Known rows, with every step that occurs:
zunuduf -> pobe -> pira -> mepalu -> mitaz -> kitub: [+1.15,-0.70,+2.43,-0.14,-1.49,+0.32,+1.13,+1.58,-0.39,+2.68,-0.14,-0.60,-0.10,+0.74,-1.49,+2.88,+1.37,+0.66,-1.35,-2.00,+0.31,+0.11,-0.68,+0.14,-1.60,+1.13,+1.25,+2.08,-0.32,-0.65,-0.22,+0.55,+0.64,+0.12,+1.58,-0.85,+1.97,-0.36,+0.28,+0.25,-1.01]
mepalu -> pira -> zunuduf -> pobe: [+0.05,-0.70,+0.70,-2.06,-1.90,-0.02,+1.08,-2.10,+1.39,-0.09,-0.39,-0.47,-0.05,-0.81,+2.19,+3.08,-0.79,+0.12,-1.40,-1.53,+0.11,+0.00,-2.52,-0.93,+0.42,+0.31,+0.54,+2.21,-0.72,+0.22,+0.19,+0.10,-0.40,-1.84,-1.39,-1.37,-0.10,-0.11,-1.84,-0.10,-0.66]
mitaz -> kitub -> gavab -> zunuduf: [+2.06,-0.03,+1.52,-0.68,-1.66,-0.43,+2.13,+0.31,+1.83,-0.08,-0.16,+1.25,+0.15,+0.87,+2.20,-2.05,+2.21,+1.62,-0.32,-1.78,+1.26,+1.58,-2.53,-0.10,+0.72,+1.37,+0.50,+2.47,+0.24,-0.07,-0.46,+0.38,-0.01,-0.10,-0.97,-0.88,-0.69,+0.18,+0.32,+1.10,+0.44]
gavab -> kitub -> pobe -> zunuduf: [+0.61,+0.24,+0.65,-1.67,-1.00,-0.52,-0.93,+0.74,+1.50,-0.02,-2.11,+1.06,+0.80,+1.15,+4.71,-2.14,-0.29,+0.46,-0.49,-1.07,-0.69,+1.32,-3.50,-0.69,+0.48,+0.79,+0.13,+2.10,-0.29,-0.30,-0.22,+0.89,-0.26,-0.71,-1.96,+0.51,+0.43,-0.72,-1.87,+0.13,-0.87]
mepalu -> pira -> zunuduf -> gavab -> pobe: [-0.09,-0.32,+0.28,-1.60,-2.49,+0.27,-0.40,-1.70,+1.76,-1.55,-1.98,+0.65,+0.68,-0.45,+2.80,-0.77,-1.19,+0.06,-0.86,-1.02,-0.10,+0.82,-3.16,-1.44,+0.64,+0.43,+0.42,+3.59,-0.55,+0.71,-0.73,+0.59,-0.76,-0.84,-1.75,-0.95,-1.22,+0.83,-0.77,-0.07,-0.12]
zunuduf -> gavab -> pobe -> pira: [-0.38,-0.11,+1.07,-1.77,-0.06,+1.27,-0.88,-1.16,+1.21,-0.53,-1.00,+0.25,+0.49,+0.24,+1.88,+0.32,-0.92,+0.47,-1.94,-0.77,-0.52,+0.92,-3.04,-1.10,-0.11,-0.31,+0.69,+2.47,-0.34,+0.51,-0.45,+0.40,-0.07,-1.49,+0.05,-0.35,-0.63,+0.90,+0.09,+0.05,-0.42]
misif -> gavab -> zunuduf -> kitub -> pobe -> mepalu -> pira: [-0.26,-0.47,+1.11,-0.69,-0.01,-0.02,+0.54,-0.83,+1.81,-1.92,+0.74,-0.75,+0.31,+0.56,+3.31,-4.35,-2.29,+1.14,-0.90,-1.76,+0.09,-0.12,-2.11,-1.06,+1.01,-1.43,+0.35,+1.77,+0.57,+0.22,-0.14,+0.16,-0.13,-1.67,+0.20,+1.01,+0.55,-0.48,-1.47,+1.99,-0.67]
mitaz -> mepalu -> pira -> zunuduf -> gavab: [-1.22,+0.03,+0.58,-1.72,-2.00,-0.27,-1.40,-0.59,+1.04,-1.86,+0.42,+0.19,+0.58,-1.28,+2.25,-1.73,-1.51,+0.55,+0.15,-1.66,-0.03,+1.09,-1.33,-0.12,+1.15,+1.20,+0.10,+0.97,-1.38,+0.66,+0.46,+0.47,-0.72,-0.72,-0.96,-0.94,-1.64,+0.26,-1.73,+0.60,+0.28]
zunuduf -> pobe -> pira -> mepalu: [-0.17,-0.59,+1.42,-1.13,+0.03,+0.77,+1.23,+0.13,+0.15,-0.15,+0.15,-0.85,+0.18,+0.91,-1.06,+2.43,-1.52,+1.13,-2.11,-1.26,-0.11,+0.15,-1.48,-0.34,-1.37,-0.50,+0.60,+1.25,+0.36,-0.33,-0.47,+0.14,+0.53,-2.14,+1.61,-0.82,+0.86,-0.95,+0.94,+0.51,-0.47]
kitub -> mitaz -> pobe -> zunuduf -> gavab: [+0.38,+0.39,+0.74,-1.71,-1.18,-0.81,-2.63,+1.89,+1.51,+0.01,-0.18,+0.82,+1.37,-0.10,+3.74,-3.21,-0.28,-0.07,+0.32,-1.75,-0.74,+1.78,-1.77,+0.01,+1.29,+1.34,+0.30,+1.55,-1.14,+0.16,+0.40,+0.86,-0.57,-0.08,-1.25,-0.33,-0.75,-0.05,-2.08,-0.30,-0.54]
mepalu -> pira -> pobe -> zunuduf -> gavab: [-0.37,+0.16,+0.68,-2.13,-2.29,-0.52,-1.49,-0.41,+1.54,-1.12,+0.13,+0.52,+1.27,-0.85,+4.27,-0.03,-0.86,+0.44,-0.11,-1.95,-0.49,+1.64,-1.50,-0.10,+1.56,+0.97,-0.04,+1.90,-1.07,+0.27,+0.25,+0.68,-0.54,-0.84,-1.40,-1.22,-1.29,-0.46,-2.08,-0.24,-0.59]
misif -> kitub -> mitaz -> pira -> mepalu: [-0.89,-0.10,+0.86,-0.48,-0.01,-0.13,-0.74,+1.96,+0.54,+0.73,+0.21,-1.11,+0.50,+1.31,-0.69,-3.64,-1.63,+0.78,-0.82,-1.64,-0.69,+0.06,-0.41,-0.29,-1.70,-0.47,-0.20,-0.09,-0.18,-0.65,-0.11,-0.06,+0.08,-1.70,+1.59,+0.84,+1.75,-0.88,+0.20,+0.96,-0.54]
pira -> pobe -> mepalu -> mitaz: [-0.83,-0.64,+2.29,-0.09,-1.33,+1.09,+1.23,+0.48,+0.62,+0.12,+1.68,-0.84,+1.02,+0.02,-1.06,+1.80,-0.44,+0.45,-0.96,-1.63,+0.35,-0.26,+0.41,-0.57,-1.43,+0.14,+1.02,+1.17,+0.21,+0.33,-0.49,+1.21,+0.30,-0.19,+2.07,-0.42,+1.32,-0.77,-0.67,+0.32,-1.14]
mepalu -> pira -> zunuduf -> gavab: [-1.01,+0.08,+0.45,-1.88,-2.13,-0.43,-1.37,-1.03,+1.29,-1.71,+0.32,+0.18,+0.63,-1.07,+2.35,-1.56,-1.44,+0.52,+0.15,-1.41,-0.18,+1.34,-1.43,-0.18,+1.27,+1.00,-0.09,+1.28,-1.44,+0.68,+0.44,+0.46,-0.80,-0.73,-1.33,-0.84,-1.38,+0.52,-2.02,+0.30,-0.01]
pobe -> mepalu -> pira -> zunuduf -> gavab: [-1.31,-0.11,+0.68,-1.71,-1.79,-0.23,-1.42,-0.72,+1.38,-2.09,+0.84,-0.02,+0.62,-0.99,+1.95,-1.43,-1.65,+0.43,-0.01,-1.39,-0.13,+1.22,-1.24,-0.23,+1.21,+0.78,+0.10,+0.96,-1.19,+0.77,+0.44,+0.52,-0.69,-0.85,-0.79,-0.75,-1.41,+0.46,-2.08,+0.45,-0.33]
mitaz -> mepalu -> pira -> pobe: [-0.80,-0.32,+1.46,-0.92,-1.77,+0.47,+0.70,-1.17,+0.66,-0.19,+0.19,-1.24,+0.20,-1.37,+2.79,+2.04,-1.46,+0.81,-0.79,-2.66,+0.07,-0.57,+0.02,-0.44,-0.31,-0.26,+0.35,+2.03,-0.45,-0.22,+0.27,-0.29,-0.09,-1.92,+0.50,-0.16,+0.88,-0.87,-1.37,+0.48,-0.27]
misif -> mitaz -> mepalu -> pira -> pobe -> zunuduf -> gavab: [-0.93,+0.26,+0.67,-1.91,-2.09,-0.30,-1.84,+0.35,+1.42,-0.80,-0.05,+0.40,+1.13,-0.86,+4.11,-0.33,-0.80,+0.50,+0.19,-2.23,-0.44,+1.29,-1.20,-0.23,+0.97,+1.47,+0.35,+1.39,-1.20,+0.10,+0.23,+0.43,-0.59,-0.72,-0.82,-1.00,-1.21,-0.70,-1.38,-0.05,-0.79]
zunuduf -> kitub -> misif -> gavab -> pobe -> pira -> mepalu -> mitaz: [+0.05,-0.35,+2.02,-0.51,-1.20,+0.57,+2.04,-0.23,-0.33,-0.17,+0.34,-0.27,+0.77,+1.09,-1.53,+0.36,-0.49,+1.28,-1.37,-1.70,+0.06,+0.16,-1.86,-1.20,-1.52,-0.42,+0.48,+2.76,+0.23,+0.20,-0.74,+1.06,+0.36,-0.30,+1.94,-1.19,+1.54,-0.72,+0.97,+0.49,-0.28]
pira -> zunuduf -> pobe -> mepalu -> mitaz -> kitub: [+0.82,-0.82,+2.59,-0.14,-1.71,+0.23,+0.87,+1.43,+0.05,+2.09,+0.20,-0.50,-0.26,+0.21,-1.10,+3.05,+1.65,+0.08,-0.89,-1.90,+0.59,+0.16,-0.56,-0.06,-1.05,+1.43,+1.43,+1.79,-0.57,-0.21,+0.11,+0.72,+0.36,+0.41,+1.01,-0.82,+1.61,+0.25,-1.00,+0.06,-1.36]
misif -> gavab -> pobe -> pira -> zunuduf -> kitub -> mitaz: [-0.30,+0.32,+1.27,-2.00,+0.52,-1.37,-0.36,+0.42,+0.89,+0.68,-1.99,-0.53,-0.22,+0.72,+1.94,-1.71,+0.22,-0.41,-0.76,-1.07,-0.37,+0.39,-3.86,-2.26,+0.14,-0.74,+0.35,+1.47,-0.94,+0.54,+0.42,+0.07,-0.38,-0.69,-0.44,-0.58,+1.92,+1.37,-1.93,-0.55,-0.63]
mitaz -> kitub -> zunuduf -> pobe: [+1.83,-0.77,+0.97,-1.58,-0.96,-0.18,+1.30,+0.10,+1.46,+1.09,-0.06,+0.54,+0.47,+0.68,+2.00,+1.13,+1.33,-0.01,-1.53,-1.33,+0.64,+0.38,-1.32,-0.52,+0.01,+0.33,+1.05,+2.46,+0.34,-0.42,-0.11,+0.61,+0.05,-0.79,-1.18,-1.04,+0.25,-0.84,-1.13,+0.04,-0.72]
mitaz -> mepalu -> pira -> pobe -> zunuduf: [-0.44,+0.05,+1.31,-1.76,-1.82,+0.09,-0.13,-1.04,+0.89,+0.39,-1.05,-0.28,+0.48,-0.89,+4.93,+3.43,-0.99,+0.76,-0.58,-2.74,-0.64,+0.63,-1.67,+0.00,+0.14,+0.60,+0.05,+1.86,-0.86,-0.47,+0.38,+0.26,-0.16,-1.61,-1.15,-0.68,+0.07,-1.07,-1.69,-0.18,-0.87]
pobe -> mepalu -> pira -> zunuduf -> kitub: [-1.37,-0.09,+1.20,-1.80,-0.92,-1.28,+0.17,-1.46,+0.92,-2.18,-1.50,-0.54,-0.70,-0.04,+1.68,+0.26,-1.82,+0.33,-0.06,-1.42,+0.01,+0.38,-2.38,-1.59,+0.43,-0.82,+0.18,+1.21,-0.74,+0.41,+0.46,+0.18,-0.36,-0.85,-0.41,-0.26,+1.20,+0.05,-2.36,-0.51,-0.54]
pobe -> zunuduf -> gavab -> kitub -> misif: [-0.23,+0.47,+0.85,-1.33,-1.96,-0.80,-1.49,+0.37,+0.20,-2.35,+1.04,+0.99,-0.02,+0.76,+0.13,-3.82,+0.99,+1.07,+1.21,-1.79,-0.23,+2.07,-3.39,-1.19,+0.57,+1.02,-0.53,+2.20,-1.25,+0.38,+0.22,+0.45,-0.36,+0.03,-1.07,-1.01,+0.51,+0.22,-1.01,+0.02,-0.21]
pira -> mepalu -> mitaz -> pobe -> zunuduf -> gavab: [+0.34,+0.08,+0.95,-1.36,-2.00,-0.46,-1.54,+1.63,+1.16,-0.44,+0.02,+0.88,+1.72,-0.01,+2.73,-2.07,-0.79,+0.42,-0.01,-1.93,-0.58,+1.61,-1.10,+0.24,+0.70,+1.42,+0.34,+2.06,-0.73,+0.06,+0.00,+1.24,-0.36,+0.00,-0.47,-0.70,-0.85,-0.85,-1.33,-0.11,-0.41]
pira -> mepalu -> mitaz -> pobe: [+0.96,-0.34,+1.79,+0.33,-1.33,+0.39,+0.44,+2.17,+0.37,+1.51,-0.17,-0.40,+1.15,+0.50,+0.12,-2.04,-1.01,+0.61,-0.49,-2.21,-0.32,-0.19,+0.58,+0.11,-1.67,+0.45,+0.88,+2.79,+0.01,-0.51,-0.18,+0.84,+0.07,-0.12,+1.56,+1.13,+2.04,-1.03,-0.52,+0.24,-0.32]
mepalu -> mitaz -> pira -> pobe -> zunuduf: [-0.23,+0.17,+1.28,-1.93,-1.67,+0.19,-0.43,-0.65,+1.21,+1.19,-0.76,+0.04,+1.12,-0.46,+4.14,+2.60,-0.53,+0.26,-0.99,-2.33,-0.99,+0.89,-1.10,-0.01,-0.33,+0.37,-0.11,+2.01,-0.91,-0.29,+0.33,+0.71,-0.19,-1.25,-1.11,-0.54,+0.35,-1.05,-2.04,-0.80,-1.19]
zunuduf -> pira -> mepalu -> mitaz -> kitub: [+1.06,-0.61,+2.24,+0.20,-1.42,+0.54,+1.27,+2.01,-0.47,+2.24,-0.64,-0.51,+0.01,+0.61,-2.08,+2.28,+1.54,+0.82,-0.62,-2.06,+0.60,+0.07,-0.32,+0.37,-1.79,+1.60,+1.23,+1.48,-0.44,-0.75,-0.48,+0.57,+0.56,+0.45,+1.25,-0.58,+1.93,-0.26,+0.48,+0.55,-0.74]
misif -> gavab -> pobe -> zunuduf: [+1.31,-0.02,+0.99,-1.65,-1.64,+0.05,+0.75,-1.50,+0.91,-0.12,-2.38,+1.18,+0.75,+0.47,+3.96,+0.97,-0.22,+0.61,-0.79,-1.57,-0.26,+1.33,-3.50,-1.00,+0.56,+0.51,-0.11,+3.45,-0.37,+0.03,-0.56,+0.80,-0.39,-1.12,-2.30,-1.13,-0.39,+0.67,-0.66,-0.12,-0.37]
mitaz -> kitub -> gavab -> pobe -> zunuduf -> pira -> mepalu: [+1.00,-0.54,+1.22,-0.93,-0.89,+1.00,+1.83,+0.78,+0.46,+0.04,-2.05,+0.17,+0.42,+0.69,-0.04,+3.32,+0.14,+1.18,-1.19,-1.76,+0.41,+0.46,-2.35,-0.02,-1.21,+0.98,+0.83,+1.58,+0.28,-0.91,-1.07,+0.31,+0.38,-1.19,+0.01,-1.03,+0.05,-1.08,+1.29,+0.54,-0.50]
mitaz -> kitub -> pobe -> mepalu -> pira -> zunuduf: [-0.73,-0.34,+1.43,-1.11,-1.09,+0.21,-0.12,-0.97,+0.95,+0.05,-0.59,-0.94,-0.53,-0.62,+2.49,+1.19,-1.36,+0.42,-0.69,-1.64,-0.22,+0.23,-1.53,-0.12,-0.05,+0.30,+0.50,+1.45,-0.96,+0.07,+0.81,-0.04,-0.37,-1.33,-0.67,+0.55,+0.53,+0.39,-2.37,+0.61,-1.05]
kitub -> mitaz -> mepalu -> pira -> zunuduf: [-1.55,+0.03,+1.01,-1.39,-1.10,+0.06,-0.43,-1.03,+0.53,+0.17,-0.73,-1.04,-0.45,-1.15,+2.24,+0.45,-1.53,+0.60,-0.19,-2.08,-0.32,-0.01,-1.89,-0.25,-0.41,+0.67,+0.14,+0.47,-1.48,+0.11,+0.78,-0.14,-0.51,-1.31,-0.83,-0.11,+0.19,+0.33,-1.63,+0.71,-0.15]
zunuduf -> pobe -> pira -> mepalu -> mitaz -> kitub -> gavab: [+2.23,-0.25,+2.29,-0.55,-1.92,+0.38,+1.74,+0.14,+0.35,+2.03,+1.02,+0.60,-0.02,+0.60,-0.14,+1.73,+1.81,+1.06,-0.99,-1.65,+0.88,+0.81,-1.34,+0.10,-0.43,+0.93,+0.83,+2.05,+0.29,-0.74,-0.15,+0.45,+0.40,+0.36,+0.96,-0.61,+0.32,-0.75,+0.53,+0.28,-0.53]

Rows:
[-1.19,+0.08,+1.14,-1.12,-0.77,-0.63,-1.51,+2.77,+0.53,-0.13,-0.38,-0.11,+0.53,-0.07,+1.75,-3.17,+0.16,+0.21,-0.10,-2.18,-0.07,+0.11,-2.22,-1.11,-0.29,+1.19,+0.56,+0.20,-0.76,+0.02,+0.02,+0.44,-0.09,-0.52,+0.47,-0.76,+0.45,-0.45,-0.94,+0.68,+0.03]	pira -> pobe -> zunuduf -> gavab -> kitub -> mitaz -> mepalu
[+0.53,-0.90,+1.79,-0.60,-0.47,+0.44,+1.30,+1.16,+1.92,-0.53,+1.26,-0.08,+0.02,+0.91,+0.19,+0.62,+0.88,+0.44,-1.16,-1.45,+1.04,+0.33,-1.68,-0.97,-0.06,+0.52,+1.60,+1.28,+0.67,+0.10,-0.49,+0.28,+0.20,-0.97,+0.97,-0.76,+0.10,-0.29,-0.08,+0.72,-1.54]	misif -> mitaz -> kitub -> gavab -> zunuduf -> pobe -> mepalu
[-1.13,-0.91,+1.55,-1.21,-0.11,+0.24,-0.30,+0.90,+1.62,-0.32,+1.12,-0.96,+0.11,+0.25,+0.61,+0.54,-0.53,-0.38,-1.52,-1.29,+0.00,-0.08,-1.49,-1.22,-0.24,-0.12,+0.97,+0.25,-0.18,+0.34,+0.38,+0.26,-0.07,-1.96,+1.15,-0.22,+0.60,+0.12,-1.96,+0.37,-1.73]	misif -> kitub -> mitaz -> pira -> zunuduf -> pobe -> mepalu
[-0.24,-0.37,+1.76,-0.57,-0.65,+0.42,+1.73,+0.99,+0.73,+0.15,-0.12,-0.34,+1.13,+1.34,-0.18,-0.65,-0.71,+1.22,-1.72,-1.38,+0.02,+0.06,-1.70,-0.70,-1.50,-0.11,+0.94,+1.89,+0.59,+0.08,-0.87,+1.25,+0.47,-0.28,+1.93,-0.47,+1.29,-1.56,+0.63,+0.85,-0.40]	gavab -> zunuduf -> kitub -> pobe -> pira -> mepalu -> mitaz
[-1.66,+0.61,+1.11,-0.83,-0.32,-0.09,-1.14,+0.08,+0.46,-0.55,+0.00,-0.74,-1.12,+0.77,-0.35,-0.86,-0.20,+0.77,+1.54,-1.80,-0.19,+0.63,-1.63,-1.51,-1.24,+0.51,+0.68,+0.67,-1.40,-0.05,+0.50,-0.74,-0.59,-0.18,+0.38,+0.68,+2.17,+0.15,-0.02,-0.32,-1.87]	pobe -> mepalu -> pira -> zunuduf -> kitub -> misif -> mitaz
[-1.11,+0.81,+1.01,-1.17,-0.87,-0.35,-1.08,-0.09,+0.56,+0.17,-0.60,-0.49,-0.76,+0.65,+1.31,+0.08,+0.23,+0.82,+1.48,-2.21,-0.44,+0.80,-1.77,-1.44,-1.01,+0.62,+0.50,+1.46,-1.47,-0.36,+0.46,-0.76,-0.58,-0.25,-0.17,+0.38,+2.29,-0.35,-0.14,-0.76,-1.91]	mepalu -> pira -> pobe -> zunuduf -> kitub -> misif -> mitaz
[+1.02,-0.61,+1.93,-0.98,-0.29,+0.26,+2.22,+0.42,-0.10,-0.09,+0.54,-0.44,-0.03,+1.15,-0.68,+1.63,+0.18,+1.55,-2.06,-1.97,+0.29,+0.61,-2.18,-0.43,-0.71,-0.16,+0.54,+2.68,+0.23,-0.20,-0.16,+0.00,+0.55,-2.01,+1.39,-1.66,+0.92,-0.37,+0.92,+0.95,-0.26]	mitaz -> kitub -> misif -> gavab -> zunuduf -> pobe -> pira -> mepalu
[-1.65,+0.47,+1.62,-0.74,+0.27,+0.59,-0.90,+1.13,-0.45,-0.44,-0.23,-0.32,-0.96,+0.01,-0.38,-0.26,-0.08,+0.85,+0.70,-2.09,+0.23,+0.18,-1.47,-0.93,-1.51,+1.23,+1.12,+0.00,-1.24,-0.04,+0.51,-0.38,-0.17,-0.41,+1.18,-0.02,+0.94,-0.20,+0.76,+0.36,-0.32]	pobe -> pira -> zunuduf -> kitub -> misif -> mitaz -> mepalu
[-0.64,-0.02,+1.30,-0.72,-0.38,+0.25,-0.66,+1.88,+0.13,-0.25,-0.07,-0.54,+0.34,+1.29,-0.63,-1.86,-1.23,+1.35,-0.80,-1.87,-0.74,+0.64,-1.17,-0.58,-1.65,+0.10,+0.46,+2.03,-0.33,-0.45,-0.04,-0.12,+0.14,-1.42,+2.05,+0.41,+1.59,-0.73,+0.70,+0.40,-0.80]	zunuduf -> gavab -> kitub -> misif -> mitaz -> pobe -> pira -> mepalu
[+0.82,+0.06,+1.02,-1.36,-1.69,-0.50,-1.38,+1.91,+1.19,-0.12,-0.16,+1.05,+1.44,+0.41,+2.98,-1.95,+0.00,+0.28,-0.32,-1.36,-0.27,+1.70,-1.76,+0.22,+1.04,+1.56,+0.64,+1.89,-0.48,+0.05,-0.11,+1.28,-0.21,+0.31,-0.75,-0.75,-0.85,-0.94,-1.32,+0.25,-0.63]	pira -> mepalu -> mitaz -> kitub -> pobe -> zunuduf -> gavab
[-1.31,-0.20,+1.26,-1.26,-1.13,+0.38,-0.59,-0.11,+1.34,+0.51,-0.27,-0.37,+0.59,-0.22,+2.08,-1.07,-1.04,+0.06,-1.13,-1.35,-0.61,+0.31,-0.77,-0.45,-0.78,+0.41,+0.25,+1.08,-1.04,+0.31,+0.76,+0.60,-0.50,-1.30,+0.14,+0.82,+0.46,+0.05,-2.46,+0.34,-0.96]	misif -> kitub -> pobe -> mepalu -> mitaz -> pira -> zunuduf
[-0.83,+0.43,+1.02,-1.92,-1.11,-0.03,-2.09,+0.37,+0.97,-0.66,+0.26,+0.36,+0.43,-0.63,+1.93,-1.04,-0.23,+0.29,+0.09,-1.50,-0.54,+1.70,-1.45,-0.34,+0.51,+1.37,+0.51,+1.85,-1.83,+0.66,+0.99,+0.17,-0.75,-0.60,-0.41,-0.45,-0.68,+0.85,-1.70,-0.41,-0.63]	kitub -> misif -> mitaz -> pobe -> pira -> zunuduf -> gavab
[-0.74,-0.69,+0.99,-0.76,-0.53,+0.63,-0.28,-0.58,+1.62,+0.23,+1.04,-1.23,-0.06,+0.32,+1.95,-0.59,-1.44,+0.76,-0.82,-2.11,-0.13,-0.41,-0.94,-0.54,-0.48,-0.50,+0.85,+0.94,+0.06,-0.53,-0.02,-0.19,-0.07,-1.44,+0.36,+0.80,+0.76,-0.87,-0.70,+1.22,-1.89]	misif -> mitaz -> kitub -> zunuduf -> pobe -> mepalu -> pira
[+1.13,-0.42,+1.89,-1.84,+0.15,+0.51,+1.36,-0.77,+0.85,+0.40,+0.55,+0.06,-0.10,+0.49,+1.78,+1.65,+1.39,+1.02,-2.32,-1.81,+0.19,+0.91,-3.41,-0.88,+0.45,+0.01,+0.80,+3.03,-0.38,+0.35,+0.31,+0.01,+0.28,-1.98,+0.14,-1.61,+0.14,+0.78,-0.38,+0.60,-0.48]	mitaz -> kitub -> misif -> gavab -> zunuduf -> pobe -> pira
[+0.63,-0.28,+1.55,-1.86,-0.01,+0.73,+0.83,-0.37,+1.64,+1.32,-0.21,+0.08,-0.06,+0.67,+2.19,+2.09,+1.26,+0.92,-2.19,-1.49,+0.13,+0.73,-3.08,-0.82,-0.21,+0.49,+1.26,+2.16,-0.23,-0.09,-0.03,-0.15,+0.19,-1.61,+0.38,-0.83,-0.04,+0.18,+0.28,+0.29,-1.11]	misif -> mitaz -> kitub -> gavab -> zunuduf -> pobe -> pira
[-0.05,-0.68,+1.20,-0.52,-1.47,+0.72,+2.65,+0.71,+0.36,-0.18,-0.03,+0.03,+1.75,+1.07,-1.33,-0.95,-0.07,+1.55,-1.24,-1.71,+0.47,-0.19,-0.81,-0.76,-1.84,+0.49,+0.44,+1.71,+0.46,-0.22,-1.27,+1.36,+0.27,-0.42,+1.21,-0.98,+0.99,-1.22,+0.73,+1.38,-0.15]	misif -> gavab -> kitub -> zunuduf -> pira -> mepalu -> mitaz
[-0.68,+0.34,+1.32,-1.64,-1.71,+0.19,-0.59,-0.72,+0.70,+0.62,-0.71,-0.35,+0.14,-0.67,+4.44,+3.20,-0.40,+0.86,+0.07,-2.97,-0.74,+0.78,-1.80,-0.20,-0.27,+0.92,+0.18,+1.88,-1.23,-0.54,+0.59,-0.11,-0.29,-1.32,-0.98,-0.53,+0.52,-1.07,-1.20,-0.33,-1.37]	kitub -> misif -> mitaz -> mepalu -> pira -> pobe -> zunuduf
[-1.13,-0.86,+1.24,-1.44,-0.16,+0.11,-0.36,+0.77,+1.68,-0.85,+0.97,-0.80,+0.21,+0.37,+0.09,-0.43,-0.82,-0.44,-1.62,-1.16,-0.10,-0.13,-2.04,-1.50,-0.30,-0.46,+0.78,+0.59,-0.08,+0.48,+0.06,+0.42,-0.06,-1.74,+0.60,-0.49,+0.64,+0.01,-2.04,+0.21,-1.60]	gavab -> kitub -> mitaz -> pira -> zunuduf -> pobe -> mepalu
[-1.28,-0.51,+0.99,-0.88,-0.49,+1.03,-1.18,+0.33,+1.86,-1.68,+0.00,-0.12,+0.55,+0.32,+0.46,-1.45,-1.57,-0.25,-0.94,-0.90,-0.12,+0.40,-1.42,-1.37,-0.48,-0.14,+1.00,+1.42,-0.03,+0.66,-0.54,+0.49,-0.40,-1.10,+0.47,+0.17,-0.43,+0.47,-0.55,+0.20,-1.46]	misif -> mitaz -> pira -> zunuduf -> gavab -> pobe -> mepalu
[-0.44,-0.15,+1.34,-0.75,-0.27,+0.70,-0.45,-0.38,+0.95,-0.61,+1.53,-0.14,+0.94,+0.59,-0.19,-4.46,-1.29,+0.20,-1.07,-1.76,-0.49,+0.06,-1.00,-1.21,-0.71,-1.43,-0.04,+1.81,-0.11,+0.46,-0.14,+0.87,-0.12,-0.67,+0.79,+0.39,+0.89,-0.39,-0.93,+0.49,-0.64]	zunuduf -> kitub -> misif -> gavab -> pobe -> mepalu -> mitaz -> pira
[+0.85,-0.17,+2.69,-0.07,-0.92,+0.88,+0.53,+1.15,-0.68,+0.62,+1.70,-0.44,-0.66,+0.03,-1.94,+2.45,+2.61,+0.64,+0.31,-2.50,+0.56,+0.73,-1.16,-0.11,-0.94,+1.14,+1.04,+2.05,-0.97,-0.11,+0.53,+0.15,+0.37,+0.35,+0.87,-0.88,+1.87,+0.06,-0.46,+0.07,-1.05]	zunuduf -> pira -> pobe -> mepalu -> mitaz -> kitub -> misif
[-0.33,-0.19,+1.32,-0.52,-0.30,+1.25,-0.49,-0.37,+0.89,-0.11,+2.01,-0.21,+1.08,+0.43,-0.38,-4.25,-1.23,+0.34,-1.14,-1.79,-0.53,+0.07,-0.61,-0.75,-0.97,-1.08,-0.06,+1.67,-0.16,+0.39,-0.17,+0.84,-0.12,-0.83,+0.74,+0.52,+0.59,-0.24,-0.62,+0.83,-0.63]	kitub -> misif -> gavab -> pobe -> mepalu -> mitaz -> pira
[-0.54,-0.25,+1.02,-0.63,-0.23,+0.69,-0.76,+0.56,+1.38,-0.05,+1.56,-0.15,+1.50,+0.84,+0.57,-6.45,-1.61,+0.34,-1.43,-1.43,-0.63,-0.15,-0.39,-0.88,-0.77,-1.08,-0.10,+1.27,+0.09,+0.26,-0.25,+1.00,-0.12,-0.98,+0.90,+1.28,+0.93,-0.59,-1.45,+1.23,-0.71]	misif -> gavab -> kitub -> pobe -> mepalu -> mitaz -> pira
